Below are the code and all the weights of a small trained network. Each question names an input and a class and asks about switching units off, where a switched-off unit gives its printed mean instead of its output.

import numpy as np


def w(rows, s, z=0):
    codes = np.array(rows[::2]) - 128.0
    scale = np.full(codes.shape[1], s)
    scale[-1] = z or s
    return codes * scale


def f(y):
    return np.maximum(y, 0)


def log_softmax(a):
    a = a - a.max(-1, keepdims=True)
    return a - np.log(np.exp(a).sum(-1, keepdims=True))


def net(x, mask):
    res = np.array(x, float).reshape(1, 4) / 4 @ E
    y = f(res @ A[0][:, :-1].T + A[0][:, -1])
    res = res + np.where(mask, y, B[0][:, -1]) @ B[0][:, :-1]
    return log_softmax(res[-1] @ U[:, :-1].T + U[:, -1])


A, B = {}, {}
E = w([
[130,125,128,130],'x0',
[25,151,218,81],'x1',
[190,169,123,1],'x2',
[113,4,128,77],'x3',
],0.009)
A[0] = w([
[108,52,95,246,253],'n0',
[245,115,67,43,198],'n1',
[127,236,177,30,173],'n2',
[227,183,83,124,155],'n3',
[40,203,189,193,201],'n4',
[2,107,199,11,204],'n5',
],0.0068,0.0049)
B[0] = w([
[134,77,150,254,254],'n0',
[141,121,52,80,239],'n1',
[180,193,159,85,231],'n2',
[118,172,69,126,201],'n3',
[61,194,168,175,239],'n4',
[145,97,213,93,252],'n5',
],0.0096,0.008)
U = w([
[186,193,101,230,253],'0',
[163,20,94,181,151],'1',
[2,212,162,158,50],'2',
[76,54,220,131,134],'3',
[147,231,25,96,197],'4',
[174,37,30,32,110],'5',
[190,228,199,86,81],'6',
[198,71,209,31,9],'7',
],0.0067,0.002)

Each question gives the input, the list of numbers given to net, and the class t.
The units are the neurons (one row each of A and B). Each row of codes is followed by its name. A weight is (code - 128) times the scale printed after its matrix; where a second scale follows, it is the last column's (A, B and U).
mask holds one flag per neuron, in row order. A switched-off neuron (its flag False) gives its mean, the last column of its row in B, instead of its output. The means were averaged over made-up inputs and are rounded, as every weight is.
A unit's drop is (log p(t) with every unit on - log p(t) with that unit switched off) / (log p(t) with every unit on - log p(t) with every unit switched off).
The circuit of an input: a set's keep is (log p(t) with only the set's units on - log p(t) with every unit switched off) / (log p(t) with every unit on - log p(t) with every unit switched off). Starting from all 6 units, units are removed one at a time, each time the one whose removal leaves the highest keep (on an exact tie, the one counted first), for as long as the keep stays at least 0.8.
units of the circuit, in order: the units of the circuit, biggest drop first
k most important neurons: the k neurons with the biggest drops, biggest first
drop when u is switched off: that unit's drop, to one decimal
input [-5,6,4,1], class 7: units of the circuit, in order : (n5)
input [-8,-2,7,-6], class 4: units of the circuit, in order : (n3, n1)
input [-6,-5,1,-8], class 4: 2 most important neurons : (n3, n0)
input [-7,-6,1,2], class 5: 3 most important neurons : (n4, n1, n2)
input [-8,3,3,2], class 7: 2 most important neurons : (n5, n4)
input [6,-2,4,2], class 5: 2 most important neurons : (n4, n1)
input [-7,-8,1,1], class 5: 2 most important neurons : (n1, n4)
input [-1,-5,2,-8], class 4: drop when n0 is switched off : 0.2
input [-8,4,3,2], class 7: drop when n5 is switched off : 0.4
input [5,-6,3,-8], class 4: drop when n1 is switched off : 0.1
